Each row has a name. After each piece below comes the name of the row it's from. Each question is about the rows just above it.

Q753: [161  97  91  92 126 142  92  93 106]
Q888: [165  93 159 165 133 111 163  92 148]
Q503: [ 93 159 165 165 133 111 163 166 108]
find: [111 163  92] | Q888
find: [ 93 159 165 165 133 111 163] | Q503
The row with [ 93 159 165 165 133 111 163 166 108] is | Q503
find: [165  93 159 165 133 111 163  92 148] | Q888

Q618: [136 126 129 147 119 147 119 115 135 120 123 120 142 140]
Q409: [164 124 138 126 129 147 119 127 128 132 129 129 129 130]
Q961: [124 137 126 129 129 147 119 127 128 132 129 117 141 144]
find: [136 126 129 147 119 147 119 115 135 120 123 120 142 140] | Q618
[138 126 129 147 119] is in which row? | Q409
find: [119 127 128 132 129 129 129] | Q409
[115 135 120] is in which row? | Q618
[138 126 129 147 119 127 128 132 129 129 129 130] is in which row? | Q409

Q737: [119 122 135 123 126 121 131 137 126 131 122 131 135 121 142 120 133 122
 129 129 121 130 127 126 125 126 126 118 128 130 129 125 128 132 138 117
 130 138 133 130 134 122 124 129 125 129 118 133 133 121 126 127 135]
Q629: [140 127 139 132 125 132 138 132 139 128 128 119 132 136 126 112 133 138
 124 120 131 136 128 140 124 115 137 118 139 136 128 127 120  98 136 115
 134 117 115 119 123 114 131 113 154 122 132 143 126 131 128 126 129]
Q316: [139 116 121 110 141  95 136 111 137 136  93 151 107 128 131 117 161 178
 122 116 145 135 150 120 140 117 159 136 131 119  78 101 132 136 115  98
 115 123 119 154 117 114 113 131 134  92 135 131 107 143 127 130 114]
Q84: [130 128 127 129 133 117 146 126 128 136 119 137 124 129 125 119 125 132
 133 130 133 123 122 130 124 136 124 125 126 131 133 128 118 120 138 124
 123 121 121 137 129 134 113 131 130 135 133 123 137 133 123 129 134]
Q331: [130 132 115 122 127 124 125 122 123 113 131 140 140 129 125 132 136 134
 118 139 114 113 126 118 131 130 130 125 137 122 129 132 123 132 130 132
 127 117 133 135 130 125 125 120 119 125 128 131 131 118 127 129 129]
Q947: [126 126 124 126 132 127 133 128 122 143 116 126 124 126 125 133 123 130
 128 127 128 133 117 146 124 130 134 126 146 111 121 119 128 125 130 128
 132 127 121 135 131 129 127 128 124 128 136 128 140 131 126 130 127]
find: [130 128 127 128 133 117 146] | Q947
find: [136 115  98 115 123 119 154 117 114 113 131 134] | Q316

Q254: [161 154 153  92 129 165 140  97 146]
Q571: [152 104  95 166 163 155  93 103  98]
Q499: [153  92 154 161 138  93 152 105 120]
Q187: [155  93 163  99  92  92 160  95 164]
Q582: [152 104  95 116 163 155  93 103  98]
Q270: [115 160 157 149 162 155  96 163 108]
find: [104  95 116 163 155  93 103  98] | Q582
The row with [161 154 153  92] is | Q254
find: [155  96 163] | Q270
find: [152 104  95 166 163] | Q571
Where do [104  95 166 163] appear? | Q571
find: [ 92 160] | Q187
find: [154 153  92 129 165 140  97 146] | Q254

Q604: [106 101 109 143 121 129 117 101]
Q623: [153 118 157 106 101 109 144 121]
Q526: [ 82 155 167 161 112 112 108 101]
Q74: [146 110 167 112 108 112 161 123]
find: [106 101 109 144 121] | Q623
find: [167 112 108 112 161] | Q74
[ 82 155 167 161 112 112 108] is in which row? | Q526

Q922: [146 160 126 146 171]
Q4: [120 139 129 121 134]
Q464: [146 160 126 146 142]
Q579: [121 140 131 140 100]
Q552: [121 140 131 123 160]
Q190: [142 142 126 140 132]
Q557: [122 138 129 124 145]
Q800: [138 124 125 137 103]
Q752: [125 111 128 124 105]
Q59: [120 122 129 121 134]
Q953: [146 135 124 145 112]
Q431: [121 120 129 121 117]
find: [142 126] | Q190
find: [122 138] | Q557
The row with [146 160 126 146 142] is | Q464
find: [121 140 131 123 160] | Q552
[120 122 129 121 134] is in which row? | Q59
find: [138 124 125] | Q800
find: [126 146 142] | Q464

Q801: [107 141 135 101 157 149 104 153 107 114 108 146 145 149 138 149]
Q942: [ 97 158 123 126 158 151  90 138 129 111 135 147 145 146 131 155]
Q824: [137 134 148 126 111 106 134 123 121 108 145 114 149 138 149 146]
Q954: [121 143 132 161 115 118 123  98 152 127 153 113 114 115 119 119]
Q633: [142 106  98 138 134 148 140 131 134 130 144 150 154 148  96 146]
find: [104 153 107 114 108 146] | Q801
Which row holds [114 108 146 145 149 138 149]? | Q801
find: [138 134 148] | Q633
find: [111 106 134 123 121 108 145 114] | Q824
Where do [123  98 152 127 153 113 114 115 119] appear? | Q954
find: [123 126 158 151  90] | Q942

Q916: [101 101 136 136 119 110 161 125 131 146 114 131 116 101]
Q427: [119 108 145 104 110 114 154 162 138 137 132 139 134 134]
Q794: [140 135 126 125 142  92 151 115 122 108 145 104 110 150]
Q908: [ 96 140 127 128 151 130 120 151 126  96  90 101 100 129]
Which row holds [130 120 151 126  96  90 101]? | Q908
Which row holds [101 100]? | Q908
Where do [122 108 145 104 110] appear? | Q794
find: [161 125] | Q916
[126  96] is in which row? | Q908
find: [151 126] | Q908
The row with [101 101 136 136 119] is | Q916

Q78: [105 151 117 114 163 114 119]
Q106: [136 116 126 136  93 165 110]
Q842: [121 164 126 144 127 116 113]
Q40: [147 129 151 143 112 164 127]
Which row holds [164 126 144 127]? | Q842
Where do [126 144 127 116] appear? | Q842

Q256: [155 106 152 109 115 153 134 110 104 107 144 139 138 100 124 141 121 123
 151 112 139 125 117 114 122 138 125 108 150 142 109 130 139 132  98 109
 122 127 144 111 143 160 129 110]
Q468: [154 132 120 119 140 117 151 110 134 121 140 129 119 159 133 125 126 138
 117 151 145  87 142 153 113 145 128 112  85 153 126 141 103 115 146 145
 127 125 142 130 116 120 112 123]
Q649: [156  98 130 119 119 140 139 118  96 105 145 146 130 117 116 152 119 123
 150 118 131 101 120 120 112 143 114 105 136 131 122 146 141 135  97 151
 130 147 150 107 127 162 129 130]
Q995: [113 147 143 142 120 101 117 147 133 142 134 126 116 135 112 123 131 130
 122 147 113 110 122 141 128 135 130 153 114  98 147 146 127 107 135 141
 130 122 150 151  97 114 136 150]
Q677: [138 124 107 133 153 108 144 128 134 124 124 123 112 174 137 129 130 125
 111 148 125  99 146 153 120 130 117 119  83 145 136 141 111 133 155 149
 129 127 132 136 111 117 112 143]
Q433: [112 123 114 134 164 108 126 142 140 136 103 117 117 168 151 118 135 124
 109 138 113 130 151 142 135 108 116 131  99 133 138 122 120 145 165 142
 132 136 103 132 122 111 118 146]
Q729: [160 154 132 137 113 135 136 117 138 109 147 102 114 129 122 121 133 101
 122 142 129 138 113 147 142 142 141 130 118 174 119 133  90 145 122 146
 143 115 141 125 150 123 115 108]
Q274: [115 123 112 135 164 107 128 142 139 134 105 118 115 170 149 120 135 123
 109 139 113 126 151 144 133 110 115 130  96 134 138 125 120 144 164 143
 132 135 106 133 120 112 117 147]
find: [162 129] | Q649
[113 147 142 142] is in which row? | Q729
[147 146 127 107 135 141 130 122 150 151  97] is in which row? | Q995
The row with [117 117 168 151] is | Q433
find: [147 143 142] | Q995

Q161: [167 174 162 144  89 140 111 150 118  84 163 124  92  86 172 121 166 169
 141 141 131  97 107]
Q509: [154 144  90 165  84 150 165 114 149 174 138 139 165 125 100 138 167 133
 107 114 113 160  86]
Q419: [135 145 126 104 172 125 134 104  97 157 114 121 160 140 160 155 102  95
 167 130 110 156 124]
Q56: [115 106  85  81 128 155 169 123 119  99  79 157 115 118 101  99 117 160
 160 126 162 177  95]
Q48: [154  95 147  90 158 144 146 121 101 171 124 164 165  87 125 168 141 175
  83 162  91  84  79]
Q138: [122 122 164 174 162  92 126 107  99  82 116 153 173 140 172 148 135 137
  84 130 110 108 136]
Q538: [174 135 143  86  92 102  85 120 134 174 148 159  87 130 125  89 103 167
 139 149  84 124 131]
Q239: [115 164 153  81 145 125 136 122 151 177 143 168 144 112  85 133 123 139
 145 156 131 134 175]
Q457: [143 141 109  95  80 140 101 132  88 159  83  94  80 176 121 106  89 174
 112 113 148  92  84]
Q252: [ 82  81 156 171 127 176 157 153  86 136  81  90 115 107  87  88  95  84
 163  93 141 145 165]
The row with [164 174 162] is | Q138
Which row holds [172 148 135]? | Q138
find: [176 121 106  89 174] | Q457

Q76: [127 138 116 127 135 134 126 127 120 134 116 122 145 132 130 117 137 133
 126 125 126 131 125 134 126 132]
Q107: [127 130 125 128 130 130 126 127 126 129 123 125 133 129 130 126 130 127
 127 128 127 128 127 129 126 128]
Q880: [130 130 130 126 131 131 123 128 126 130 123 128 116 124 126 133 117 127
 130 131 129 128 130 129 129 126]
Q319: [125 106 157 128 121 111 147 147 151 107 164 156  80 119 115 149  88 130
 139 134 138 119 135 119 143 122]
Q398: [127 123 135 128 126 123 133 133 134 122 141 135 114 124 124 134 116 128
 133 131 131 124 132 126 135 127]
Q643: [128 127 131 128 127 126 130 130 130 126 131 131 123 127 126 130 123 128
 129 129 129 127 128 127 130 128]
Q679: [129 124 130 129 129 127 131 130 131 128 130 128 126 128 129 128 127 127
 127 129 128 129 127 128 129 128]
The row with [130 130 130 126 131 131 123 127 126 130 123 128] is | Q643
Where do [127 130 125 128 130 130 126 127 126 129 123 125 133 129 130 126 130 127
 127 128 127 128 127 129 126 128] appear? | Q107
find: [134 138] | Q319
Which row holds [ 88 130]? | Q319

Q260: [122 124 128 131 122 114 113 112 103 118]
Q223: [ 91 120 118 137 145 133 138 104 132 148]
Q986: [123 142 133 131 122 129 121 138 134 121]
Q343: [123 142 133 121 115 129 121 138 134 125]
Q423: [131 124 122 128 122 114 110 109 101 114]
find: [122 124 128 131] | Q260
Which row holds [122 124 128 131 122 114 113 112 103 118]? | Q260
Where do [ 91 120 118 137 145 133] appear? | Q223
The row with [120 118 137 145] is | Q223

